Each row is followed by its class.
[-331  -70 -159   75  529  125 -156  191 -233   84  -12 -276 -330  -48
  -24  171  208  107 -526 -172  222  -45  251 -170 -278   38   18  200
 -440 -424  181  197]
k_655
[-279  -91   59  548  426  -56   71 -148 -117   61  185 -179 -140 -339
 -197 -282  198  326  326 -297   17  261 -279  698 -265 -249   41 -100
 -347 -546  181  210]
k_358
[ 139 -238 -310    2  -44 -135  -53  -39 -436   38 -409   -7   75 -244
   73 -107   65   29  320    3  -30  478  -13 -146  391   35  141  -66
  300   23  -24  121]
k_655
[  99   10   85   68 -190 -158  138    6  -34 -161  273  180  245  -49
   13   -9 -132 -109  308  296  154 -232 -218  359  -35  -27 -243 -454
 -102 -126    6  -27]
k_196
[-115 -143  241  170  103 -231  181  -25  -29 -161  467 -315  -45 -147
  159 -210 -206 -254 -762 -119  283 -296  528 -481 -214  -42 -180   17
 -108   81  181 -113]
k_257
[ 171   85  -30    7 -114    9 -160   80  -94 -222  316  119  149  123
  118 -151 -289  -95 -171   23  335 -242  -67    9  119   80 -330 -448
   83 -119  -32  -67]
k_257
[-295 -126  513   45  648 -226  760 -244 -394  394   45 -301 -316 -150
   91   45 -291  -65  224  -58   16   34 -132  153 -423   49  260 -496
 -541 -495   67  197]
k_655
[ -28 -299 -366 -326    8 -168  348  -77 -439  213   49  325 -118  157
  424  104   45 -141  103   97 -294 -178 -190 -275   -9    3  -30  174
 -711  178 -434  329]
k_655
[ -32 -182 -329  106  129  -93 -414  157 -328  -27 -226  -85 -193  -30
   85  -42  -47   33 -321  -48  174  174  321 -426  267  -69   -5 -281
  350 -108  169  210]
k_718
[ -54 -740  340  -62   23 -168  481 -122 -255  203  148  -53 -274  -97
  -43  183   -3  -30 -899 -143  -39  286  268 -177  161  167  253  436
  -79 -325  203   44]
k_399
[-145   29  107   54  409 -171 -393   17 -235   76  137  331 -360 -157
  -54  184  221 -189  -26 -436  556 -133   44 -551 -202  104 -267  293
   41    0  297  388]
k_665
[  76 -105 -159 -370 -379  234  -44  -41  188 -176  108 -299  -89  244
 -266 -344 -443   38  -22  -15 -212  230  858  -21  361 -307 -165  267
 -378  -52 -379 -143]
k_655
[ 198 -112 -218   31 -417  226   38 -264  172  -17 -240 -279  -84  -33
 -298   36   -7  196 -329 -236 -230  143  199  299 -178 -163 -108  148
  321  -87  308 -137]
k_358
[ -73  308 -201  186 -198  413 -101 -182  124 -390   36 -444   10    0
 -243 -346 -245  151  155 -428  -32 -370  171  278 -532 -217   30  -10
  108  101  119  -43]
k_458
[-137 -197 -449 -178  -13  135 -345   10   91   71 -103  121 -139  469
  270 -128 -345    6 -203  114 -330  291  543   77  -40 -166 -282  -19
 -481  316   -5   61]
k_828
[ -95 -205 -196   19   57   21 -194   55 -226  -42 -137  -49  -81  -43
  -93 -144  149 -182  -48 -139  213  468  356 -740  368  101 -103  200
 -234   68 -119  286]
k_458
[ 217   46  125 -130 -200  -72 -228 -124  -25 -111  366  168   22 -126
   75  159 -303   15    0  -73  229 -274  -43  174  -75  -81 -279 -120
  407  -22   93  -25]
k_828
[ 285   11 -181    2 -192   -2 -250   33   86 -129  274  252   32 -151
   54 -399 -146    9  378  169  244  158  -82   31   51   39 -256 -446
  341 -104   28   34]
k_718
[ -23 -148    8   31  180  -57   14 -117  -83   17  -10  -25  -81 -373
   80 -167  -71  -22  277   84  -62  162  204 -107  257  119   48   36
  187    6 -173   74]
k_399
[ 255  169   -2  221   79 -211  124 -687  -19 -145  -82   -4  170 -132
  211 -491 -309  391  334  -80 -316  281 -237  242   49  -43  226 -612
  698   56  435  -31]
k_655
[-213 -146  408  431  110   90  616 -238   59 -101 -202 -222  110 -305
 -124 -383  -78 -129  126  -76 -152  611  203  310 -406  288   20   99
 -548   61  191 -239]
k_458
[  10 -310  185  -83 -155 -295  -12 -227   56   88  302  -90 -157  132
 -141   29    1  200 -391 -208  231  -21  -84  -91   18 -153  278   72
   13  -58  483  185]
k_655
[-299  185   11  325  551  150 -222  115 -140  -82  338  -12 -213 -218
  119 -128  187  -20 -385 -413  213   56  150 -387 -542   45 -133  152
  -50 -122  196  150]
k_458
[-122 -123 -130 -194  136  -16 -261 -143   90   25  154  -11   51 -121
 -241  127 -138  105  213   26 -236   79  238 -238  217   93  156  223
 -152  246    1   78]
k_399
[ -92   -5  412 -173   87  -74  215  132  398  -15  354 -378  -15 -650
 -341  167  111  -96  189  463  639 -179  330 -310 -220  170  196  183
 -334 -300  216   19]
k_665
[  19   13 -230   74 -151   -4 -395  -61 -219 -174  118  -53  -10  -51
   42 -179 -169  180   46 -232  260   83  -18   51   44 -262  -38 -263
  250 -116  115  299]
k_358
[-349  -59   98 -118  397 -121 -426   83  -38  409 -129 -337   65  -47
   51  405 -239  136 -607  -76 -415  703  411 -351  109   48  -16  266
 -249    6 -221  -96]
k_718
[ 120 -503 -323  108   60   38   59  181  -19  109  -82  -60  -21  193
  -97 -125  -10   99 -166  240 -345  232  179  105  591   35  249 -147
  214  161   90 -293]
k_399
[  -8  -24  363   -5  280 -115  523 -445  202  400  282 -228 -182   12
 -522  295   -2   28  245 -242 -288    1 -103    2 -504 -132   96   -2
  -97  -35  538  -65]
k_271
[-137  -36  631  -84 -262  -48  159  163  147  -98  138  -65 -173  158
   54   46  -67  -94 -490  139  562 -287   29  175  -11   54  226 -179
 -159 -229  106   41]
k_655
[-239 -245 -276  329   84 -274  203  -97  -92  -37  341 -190 -123  283
  217 -235  302   99 -615   57  -89 -337   20 -229  144 -385  -75 -223
 -653 -147  -15  299]
k_655
[-229 -270 -497  174 -221  135 -241  278   -1 -353 -128 -127  -82  134
  -43 -565   85 -103 -273  -57 -155   80  677  -95  109 -344  -27  163
 -415   30 -265   84]
k_271
[ 335  -10 -119 -210  -98  435  496 -454  -22   88  -74  -97 -296  -52
  -84  -58 -236  -11  -83 -322 -283 -118  154  175 -651  123 -198   77
  364 -244  168 -107]
k_828
[  78 -105  -89 -148 -594  151   71 -252  245 -229   20  -83   54 -263
 -251 -135  -59  -94   57  -32  -91   35  318  -81 -192  -68  -36  198
   60   99   30   44]
k_458
[-197   87   55  123 -178 -134  104  178 -178 -204  476  103 -112  194
  220   72  -53  -19 -683 -282   65 -472  122 -355 -243 -406 -115   24
 -567   56   20  206]
k_257
[ -94 -161  286  142  -26 -135 -205  128   -2  -26  482 -215   29  144
 -148  150  108  170 -583 -182  294   28   -2   66   45 -298  328  171
  440  -56  508  -21]
k_271
[-352 -375  419  415 -136 -164  103 -108 -328 -234  397 -162  -26 -330
  -78 -253 -105  -35 -659 -352  378  154  163 -284  111  -35  118 -103
 -213 -253  106  311]
k_665
[  16   35 -400  -71   59  -37 -220 -209  -93  -41 -102  410  -38  230
    2   -4  -10  206  344   91 -553   39   99   79  451 -336  299 -277
  427  216  280  192]
k_257
[ -31 -399  210  194   79 -408  319  -15 -247   53  -20  195 -444 -307
  255   58   59 -122 -449   24  422 -297  -69 -303 -267   15  104 -573
  -74 -355  439  367]
k_828
[-111  -87 -205  134 -283  305  239 -260    7 -107 -186 -172 -210  -47
  108 -255  -29   44 -301  -91 -193 -192   86  221 -436    6   99 -239
   72   29  186  101]
k_655
[-438 -481  355   52   39 -304  327   51 -218  355   97    8 -335  330
   34  229   79 -222 -582  -66 -286 -150  178   92   27 -420  403 -147
    6  -66   77  236]
k_196
[ -39 -225  -71  135  -88 -232  105   65 -191  131    7   48   60 -294
  400   49  -57  336 -367   67 -327  459 -170   11 -103 -222  468 -268
  292 -110  233  130]
k_399
[-156   68 -253  -46  -24  241  -75  -26    4  -45  297  174 -333  326
  419 -277  119  -77 -364   65   41 -208  290 -346  220 -171 -250   40
 -210   34 -266  397]
k_257
[ -91   50 -173  112 -376  450    3 -165   78 -187  -27 -155   14  -67
   -2 -157   45   55 -298  -86 -172   94  115    6 -108    5   -3  -16
  176   18  -66   96]
k_458
[-114  115  -90  115  263  -25 -354  306 -320 -126  -72    6  269 -183
  -44   17  113 -132   82   12   73  317  210 -698  467  211   83   -8
  160  276 -202    4]
k_196
[-129 -334  -56 -519 -214 -102  -43 -314  -22  298   53   73 -120    1
 -191  475 -211  157 -214 -125 -564  170  258   50  181 -241  105  534
 -372 -149 -166  221]
k_257
[ -97 -162 -296   26  171  -15 -415  261 -476   26  -85  -97    5  -74
   90  -88   52   33 -130 -169  403  537  172 -663  363   10   80   83
    8  -97  -28  372]
k_665
[ -39  203  102   99 -227   21 -471    5   53 -296  277  -22  308  -81
   74 -168 -108  115 -270 -126  303    2 -104  -74  257   75  -56  -60
  172   37  -99   46]
k_257
[  25   -2   95 -259 -272   80 -265  -66 -308 -252  305   72   20 -176
  -81   58 -301 -125  156 -283  545  -89   14 -179 -145   26  -22   57
  231  -97   34  333]
k_458
[  55 -150 -254  140 -195  200  283  -92  -44  -99  -91 -391   71 -389
  -85 -296   35  -25 -205  -64  -41  115  123  -51 -498  188 -116   54
 -138 -268  -38  -46]
k_718
[ -36   21 -132   74  -84  305   65 -252   17 -131   22 -374  -22 -183
 -355 -171   18  107  -69 -360 -121  136  306  121 -363  -31  -78  344
   -8 -103  193  -76]
k_655
[ -98  -98   71 -133 -487  201  -72   10   -2 -110 -451  -87  177  314
 -128  133 -325 -184   38  200  126   67  170  323  392  176 -247  -68
 -484  126 -299  -23]
k_665
[-387 -226  270  -72   -9 -201  156 -289 -160   34 -120 -143 -170  -61
  114 -112 -362 -131  -95 -139 -353  116  573 -244  366 -104  -78  304
 -690  119 -669  234]
k_196
[ -84   46  -71  136  -53  334   35  -11  -75 -111  182 -211   77    8
 -192  -89  -28  103  -91 -202  -65  -75   37  181 -202  -72  248   62
  320   63  206  -68]
k_665
[-178 -212 -187  111 -261  246    1   65 -129  -68   15 -283  -30  -53
  404 -299  -54  158 -655  -46   35  157   14 -200  121  198   51  152
 -479  138 -420   98]
k_655
[ -46  -40  392  239  114 -154   22   -9   60  -73  179 -161   89  118
  194 -317   -1   50  -64  136  364  228   45  147  232  -63  268 -190
  282   50  290    7]
k_828
[ -15   58  -25  122 -364  322  142 -248   45 -170  104 -347  -61 -216
 -215 -209 -210  202   -6 -272   38  -36    1  200 -576  -35   94  -95
   73 -118  281  103]
k_718
[-196  -61  214  -44 -394 -177 -208 -286  273 -202  602   27  287   92
 -126 -283  -14  -11 -441 -155 -110  209  282 -130  -45 -278   -6  223
   -3  -11   26  201]
k_196
[-130 -251  -50  -17  103   47  240 -479 -284   11   11   70  -78  161
 -142   84  -61  -50 -315 -340 -724  175  375 -267  315  -79   16  393
  -24  191 -128   50]
k_458
[  64 -199  240  115  -97 -243  469  -64   10 -102  136  136 -157  -57
  203 -251   51 -155 -262   88   39   71  325   97 -186 -152 -150   71
 -164  -62  233 -112]
k_655
[  22  -72 -138 -266  303 -184 -313   46 -198   87  124   50 -173 -227
  -75   34  -49   36  301    0  344  139  129 -734  201  106  230 -138
   36   26  178  304]
k_655
[ -71  136  -98  129  564 -244 -232  119 -279  242  111  -82 -196 -461
  204  200  192   27 -190 -241  383 -165 -218 -611 -328   22 -167 -148
  106 -424   -3  310]
k_665
[ -51  -72 -139  -50 -144  350  111 -395  159   15  -81 -173  -56 -143
 -207  -89  -56  152 -109 -177 -322  162   78  262 -396  127   74  139
  -35  -56  133   35]
k_358
[ -84   55  -52 -255  192  168 -316   78  477  162  277  128  -23  200
    3  -34  107 -112 -483  113 -300  332  547 -414   11  102 -350  385
 -366   56 -290 -143]
k_828
[ -41 -197 -223 -107  190  -29 -244  149  -41  167 -205 -193  -27   48
    5   -5  -48  146   73  119   62  293   66 -168  381  113  182    7
 -169  -66 -127  118]
k_399
[ -71 -194 -344  132  424 -154 -274  263 -224 -156 -170 -149  -58  118
  -74 -301  253   14  166   51  469   56  204 -233  314   69  132  105
 -371  -28  199  131]
k_655
[-152  -18  508  -72  440  -65  264   99  -19  203  -42 -144   27 -323
  -43  -82   95 -329   34   -1  515  608  212 -384 -334  489 -112  390
 -564 -344  -55   37]
k_665
